Below are the code and all the weights of a small trained network. Each question names an input and a target symbol and asks about switching units off, where a switched-off unit gives its printed mean instead of its output.

import numpy as np


def w(rows, s, z=0):
    codes = np.array(rows[::2]) - 128.0
    scale = np.full(codes.shape[1], s)
    scale[-1] = z or s
    return codes * scale


def f(y):
    return np.maximum(y, 0)


def softmax(a):
    e = np.exp(a - a.max(-1, keepdims=True))
    return e / e.sum(-1, keepdims=True)


def log_softmax(a):
    a = a - a.max(-1, keepdims=True)
    return a - np.log(np.exp(a).sum(-1, keepdims=True))


def net(x, mask):
    ids = ['αβγδζηθλμξστφψω'.index(c) for c in x.split()]
    T = len(ids)
    res = E[ids] + P[:T]
    u = 0
    for l in range(2):
        r = res
        for j in range(3):
            rows = slice(2 * j, 2 * j + 2)
            q, k, v = (r @ M[l][rows].T for M in (Q, K, V))
            z = softmax(np.where(np.tri(T) > 0, q @ k.T / 2**0.5, -1e9)) @ v
            o = O[l][rows]
            res = res + np.where(mask[u + j], z, o[:, -1]) @ o[:, :-1]
        u += 3
        y = f(res @ A[l][:, :-1].T + A[l][:, -1])
        res = res + np.where(mask[u : u + 4], y, B[l][:, -1]) @ B[l][:, :-1]
        u += 4
    return log_softmax(res[-1] @ U[:, :-1].T + U[:, -1])


Q, K, V, O, A, B = {}, {}, {}, {}, {}, {}
E = w([
[179,141,121,73,173,58],'α',
[128,109,101,75,183,68],'β',
[68,70,102,71,197,108],'γ',
[31,157,98,132,176,20],'δ',
[62,122,195,66,144,87],'ζ',
[121,94,164,106,132,90],'η',
[113,24,160,93,135,126],'θ',
[85,130,158,161,97,2],'λ',
[133,32,68,185,119,78],'μ',
[97,118,158,96,157,240],'ξ',
[249,40,75,167,105,191],'σ',
[172,101,204,131,76,163],'τ',
[100,251,213,147,110,177],'φ',
[217,153,108,236,71,90],'ψ',
[88,238,66,219,155,184],'ω',
],0.0081)
P = w([
[142,66,207,170,210,91],'0',
[113,50,232,209,214,121],'1',
[234,197,36,78,170,69],'2',
[119,62,174,118,135,105],'3',
[103,80,187,253,198,151],'4',
[173,173,39,101,97,115],'5',
[82,68,145,114,67,133],'6',
[83,85,169,236,138,171],'7',
[134,162,42,103,25,140],'8',
[47,70,124,109,3,155],'9',
[63,91,135,234,91,180],'10',
[103,152,16,94,114,114],'11',
],0.0071)
Q[0] = w([
[159,165,84,21,107,96],'L0H0',
[154,202,129,42,127,137],'L0H0',
[198,211,107,105,189,120],'L0H1',
[106,118,195,254,143,166],'L0H1',
[131,139,117,152,103,155],'L0H2',
[122,144,149,99,139,106],'L0H2',
],0.013)
K[0] = w([
[58,170,180,68,223,155],'L0H0',
[77,246,153,42,151,196],'L0H0',
[185,149,143,174,230,122],'L0H1',
[149,203,75,158,4,187],'L0H1',
[130,123,114,108,98,124],'L0H2',
[155,127,140,144,146,147],'L0H2',
],0.014)
V[0] = w([
[133,74,97,180,79,111],'L0H0',
[118,181,137,101,151,158],'L0H0',
[164,142,144,137,69,150],'L0H1',
[90,72,168,81,146,96],'L0H1',
[195,128,169,195,195,125],'L0H2',
[147,149,59,113,1,152],'L0H2',
],0.0087)
O[0] = w([
[57,27,127,208,106,140,214],'L0H0',
[167,204,99,78,128,132,40],'L0H0',
[150,113,179,208,105,155,98],'L0H1',
[135,106,136,17,86,115,186],'L0H1',
[122,85,183,69,255,65,219],'L0H2',
[103,177,72,71,1,162,2],'L0H2',
],0.0057,0.0045)
A[0] = w([
[103,76,229,255,153,169,251],'L0N0',
[73,52,186,90,118,122,141],'L0N1',
[67,180,187,98,136,146,146],'L0N2',
[52,175,123,148,169,96,146],'L0N3',
],0.0073,0.003)
B[0] = w([
[192,103,202,250,149,165,251],'L0N0',
[88,12,184,93,132,116,192],'L0N1',
[2,118,162,201,186,125,136],'L0N2',
[183,78,80,216,154,96,151],'L0N3',
],0.0056,0.013)
Q[1] = w([
[116,21,213,254,194,213],'L1H0',
[138,175,80,150,138,170],'L1H0',
[136,178,12,90,55,119],'L1H1',
[107,77,116,61,76,107],'L1H1',
[157,224,42,15,116,115],'L1H2',
[98,85,124,60,100,45],'L1H2',
],0.0094)
K[1] = w([
[99,145,100,132,37,162],'L1H0',
[192,157,85,102,160,99],'L1H0',
[182,114,137,110,254,76],'L1H1',
[100,47,172,94,136,101],'L1H1',
[180,113,149,116,252,69],'L1H2',
[56,42,134,105,124,57],'L1H2',
],0.0098)
V[1] = w([
[38,101,167,38,80,91],'L1H0',
[44,175,137,174,72,90],'L1H0',
[165,53,84,86,133,240],'L1H1',
[45,139,139,119,242,135],'L1H1',
[98,72,18,191,163,12],'L1H2',
[71,159,75,140,123,253],'L1H2',
],0.0079)
O[1] = w([
[98,50,198,36,137,63,75],'L1H0',
[76,159,159,179,135,62,67],'L1H0',
[192,31,97,91,190,178,135],'L1H1',
[1,112,99,73,175,120,196],'L1H1',
[113,83,29,166,55,80,208],'L1H2',
[92,91,107,168,246,163,7],'L1H2',
],0.0098,0.012)
A[1] = w([
[137,128,254,137,83,92,96],'L1N0',
[169,137,234,162,205,227,124],'L1N1',
[182,161,65,211,120,156,218],'L1N2',
[161,90,209,82,184,213,252],'L1N3',
],0.0084,0.0017)
B[1] = w([
[141,207,202,119,89,61,205],'L1N0',
[115,231,59,106,132,153,219],'L1N1',
[105,104,203,24,141,208,247],'L1N2',
[184,106,97,119,254,32,197],'L1N3',
],0.0082,0.012)
U = w([
[166,184,80,55,76,131,255],'α',
[98,131,85,79,103,140,227],'β',
[38,73,93,76,147,142,88],'γ',
[33,112,75,174,140,82,122],'δ',
[35,143,200,73,137,119,37],'ζ',
[123,129,172,120,120,118,98],'η',
[166,85,174,100,158,112,42],'θ',
[122,165,174,176,68,76,51],'λ',
[198,50,114,253,82,116,118],'μ',
[100,127,65,145,208,102,103],'ξ',
[224,97,112,128,153,181,67],'σ',
[237,188,119,166,128,95,148],'τ',
[71,210,127,180,146,91,156],'φ',
[186,156,216,132,71,180,83],'ψ',
[23,103,164,146,175,197,178],'ω',
],0.0058,0.0046)

Each question gives the input, a string of symbols that net reads in full, and the target symbol t.
The units are the heads (2 rows each of Q, K, V and O) and the neurons (one row each of A and B). Each row of codes is followed by its name. A weight is (code - 128) times the scale printed after its matrix; where a second scale follows, it is the last column's (O, A, B and U).
mask holds one flag per unit, layer by layer, with each layer's heads first. A switched-off unit (its flag False) gives its mean, the last column of its rows in O or B, instead of its output. The means were averaged over made-up inputs and are rounded, as every weight is.
A unit's drop is (log p(t) with every unit on - log p(t) with that unit switched off) / (log p(t) with every unit on - log p(t) with every unit switched off).
The circuit of an input: a set's keep is (log p(t) with only the set's units on - log p(t) with every unit switched off) / (log p(t) with every unit on - log p(t) with every unit switched off). Starting from the 12 units with the biggest drops (on a tie, the unit counted first), units are removed one at a time, each time the one whose removal leaves the highest keep (on an exact tie, the one counted first), for as long as the keep stays at least 0.8.
circuit, biggest first: the units of the circuit, biggest drop first
k most important neurons: the k neurons with the biggest drops, biggest first
top k neurons in layer l: the k neurons of layer l with the biggest drops, biggest first
which heads matter: for each layer, one digit per head in row order, 1 if its drop is at least 0.15 and else 0, layers parted by /
input μ ξ λ λ θ ψ ζ, target ζ: which heads matter -> 010 / 100
input μ γ θ θ τ ψ δ, target δ: circuit, biggest first -> L0N0, L1N2, L1H2, L1H0
input θ θ τ θ β μ ζ δ ω σ α, target ω: circuit, biggest first -> L1H2, L0N1, L1N2, L1H0
input ψ μ ω τ, target τ: top 2 neurons in layer 0 -> L0N3, L0N0
input θ α ω, target α: which heads matter -> 101 / 001
input μ ξ δ γ, target γ: 3 most important neurons -> L0N1, L1N0, L0N0
input ζ σ λ, target α: circuit, biggest first -> L0N0, L0H0, L1H0, L0H1
input β θ μ α α, target μ: circuit, biggest first -> L1H2, L0N0, L1N1, L0H2
input μ σ μ γ μ ζ ω θ ψ ζ σ, target ψ: circuit, biggest first -> L1H1, L1N2, L0N0, L0H1
input θ α λ ξ ζ ψ, target α: 2 most important neurons -> L0N0, L0N1
input α α λ, target α: circuit, biggest first -> L1H2, L0N0, L0H0
input θ μ μ θ γ, target μ: which heads matter -> 000 / 001
input θ σ μ λ μ μ ω ω, target ω: which heads matter -> 000 / 001
input ψ α γ, target α: circuit, biggest first -> L0H0, L1H2, L0N0, L0N1
input σ τ β δ α φ ξ η γ ω λ, target ω: which heads matter -> 010 / 001
input ψ μ μ φ ζ, target φ: top 2 neurons in layer 0 -> L0N0, L0N2
input μ ψ μ μ φ τ μ ξ, target τ: which heads matter -> 000 / 011
input φ σ τ ζ μ δ μ δ ξ β μ, target ξ: which heads matter -> 000 / 001
input θ β θ ζ, target ζ: circuit, biggest first -> L1H0, L0H1, L1N0, L0N1
input μ θ α α ω σ μ, target μ: 2 most important neurons -> L1N2, L1N1
input λ φ θ α, target α: circuit, biggest first -> L0H0, L0N0, L1H2
input μ λ δ δ ψ γ λ ζ ω λ, target λ: which heads matter -> 000 / 110
input μ β ω μ, target μ: which heads matter -> 100 / 000
input ξ ξ ζ γ ζ μ γ θ ζ λ ω, target ω: which heads matter -> 001 / 001
input μ σ θ ω ξ ζ θ ζ α θ ξ, target ξ: top 2 neurons in layer 1 -> L1N3, L1N1
input φ μ μ ω ω ψ μ μ, target ψ: which heads matter -> 010 / 010
input μ α ζ ζ φ ψ ω θ θ μ λ δ, target α: circuit, biggest first -> L0N0, L0H0, L1H2, L0H2
input ξ μ σ θ λ ω μ μ β γ θ, target θ: 3 most important neurons -> L0N0, L1N3, L0N1
input θ φ γ μ α μ γ, target γ: 2 most important neurons -> L0N0, L0N1
input ξ ω ξ ω μ ξ μ σ, target σ: which heads matter -> 001 / 011
